[[139 124 132 120 130 125 130 127 131 126 131 137 120]
 [135 150 133 124 132 138 131 130 122 123 116 119 144]
 [108 115 117 142 125 121 134 122 117 140 132 130 130]]
->
[[120 139 124 132 120 130 125 130 127 131 126 131 137]
 [144 135 150 133 124 132 138 131 130 122 123 116 119]
 [130 108 115 117 142 125 121 134 122 117 140 132 130]]

[[118 130 128 122 128 122 125 122 130 130 128]
 [125 131 126 127 130 130 126 126 129 104 129]
 [130 129 124 133 127 124 126 135 128 122 128]
 [131 125 122 130 127 126 131 128 124 131 128]
 [116 129 131 130 128 125 129 137 128 132 130]
 [141 126 127 126 130 132 133 119 128 115 127]
 [136 122 121 130 129 128 123 136 129 126 128]
 [122 124 137 127 128 127 125 130 129 116 129]]
->
[[128 118 130 128 122 128 122 125 122 130 130]
 [129 125 131 126 127 130 130 126 126 129 104]
 [128 130 129 124 133 127 124 126 135 128 122]
 [128 131 125 122 130 127 126 131 128 124 131]
 [130 116 129 131 130 128 125 129 137 128 132]
 [127 141 126 127 126 130 132 133 119 128 115]
 [128 136 122 121 130 129 128 123 136 129 126]
 [129 122 124 137 127 128 127 125 130 129 116]]

[[153 141 130 101 105 104 114 111 102 138 110]
 [152 135 105 117 130 118 142 116 126 121 144]
 [136 145 117 135 124 110 114 151 111 146 115]
 [123 125 129 139 117 139 134 113 126 112 148]
 [119 152 156 143 130 144 157 148 156 138 140]]
->
[[110 153 141 130 101 105 104 114 111 102 138]
 [144 152 135 105 117 130 118 142 116 126 121]
 [115 136 145 117 135 124 110 114 151 111 146]
 [148 123 125 129 139 117 139 134 113 126 112]
 [140 119 152 156 143 130 144 157 148 156 138]]

[[131 125 134 127 122 132 125 130 134]
 [125 133 119 124 134 124 124 120 126]
 [131 124 136 132 123 130 133 136 130]
 [129 127 132 133 126 130 133 133 122]
 [124 136 111 117 137 120 116 111 130]
 [135 122 140 132 121 137 131 137 134]
 [120 126 137 137 120 123 138 141 121]
 [127 119 151 146 114 133 147 154 121]
 [137 127 124 121 132 133 120 120 138]]
->
[[134 131 125 134 127 122 132 125 130]
 [126 125 133 119 124 134 124 124 120]
 [130 131 124 136 132 123 130 133 136]
 [122 129 127 132 133 126 130 133 133]
 [130 124 136 111 117 137 120 116 111]
 [134 135 122 140 132 121 137 131 137]
 [121 120 126 137 137 120 123 138 141]
 [121 127 119 151 146 114 133 147 154]
 [138 137 127 124 121 132 133 120 120]]

[[122 119 144 122 130 132 143 137]
 [122 129 109 133 125 132 125 124]
 [129 149 138 134 121 106 122 130]
 [115 107 147 148 122 131 108 135]
 [116 128 153 138 126 122 127 124]]
->
[[137 122 119 144 122 130 132 143]
 [124 122 129 109 133 125 132 125]
 [130 129 149 138 134 121 106 122]
 [135 115 107 147 148 122 131 108]
 [124 116 128 153 138 126 122 127]]

[[124 127 129 127 129 128 128 127 128 127 130 128]
 [128 129 128 128 128 129 128 129 127 128 129 129]
 [130 128 128 129 127 128 128 128 129 128 127 127]
 [129 129 128 129 128 129 128 128 128 128 129 128]
 [126 118 130 119 136 135 114 135 140 148 120 131]
 [137 116 131 126 125 133 122 132 115 126 137 107]
 [118 124 108 133 120 141 125 114 127 130 119 128]
 [127 127 129 128 127 127 128 128 128 127 127 128]]
->
[[128 124 127 129 127 129 128 128 127 128 127 130]
 [129 128 129 128 128 128 129 128 129 127 128 129]
 [127 130 128 128 129 127 128 128 128 129 128 127]
 [128 129 129 128 129 128 129 128 128 128 128 129]
 [131 126 118 130 119 136 135 114 135 140 148 120]
 [107 137 116 131 126 125 133 122 132 115 126 137]
 [128 118 124 108 133 120 141 125 114 127 130 119]
 [128 127 127 129 128 127 127 128 128 128 127 127]]

[[131 136 153 123 118 135 131 123 122 134 152]
 [134 130 150 119 118 130 130 126 124 131 148]
 [132 134 151 120 119 133 131 124 124 132 150]
 [135 129 151 118 120 129 129 126 123 130 144]]
->
[[152 131 136 153 123 118 135 131 123 122 134]
 [148 134 130 150 119 118 130 130 126 124 131]
 [150 132 134 151 120 119 133 131 124 124 132]
 [144 135 129 151 118 120 129 129 126 123 130]]
---
[[128 103 141]
 [149 141 146]
 [128 119 123]
 [113 125 142]
 [140 134 128]]
->
[[149 141 146]
 [128 119 123]]

[[135 124 122 118]
 [133 107 130 138]
 [145 111 109 109]
 [151 106 140 152]]
->
[[133 107 130]
 [145 111 109]]

[[137 144 125 111 120]
 [146 139 112 115 104]
 [128 130 127 127 129]]
->
[[146 139 112]
 [128 130 127]]

[[127 125 132 130]
 [125 121 118 118]
 [123 130 118 128]
 [140 151 138 150]
 [131 137 129 131]]
->
[[125 121 118]
 [123 130 118]]

[[129 117 144]
 [152 130 123]
 [123 129 131]]
->
[[152 130 123]
 [123 129 131]]

[[149 156 132 147]
 [151 141 137 137]
 [133 143 148 157]
 [135 132 137 153]]
->
[[151 141 137]
 [133 143 148]]

[[136 127 139 120 144]
 [119 127 139 120 144]
 [136 145 156 120 144]]
->
[[119 127 139]
 [136 145 156]]
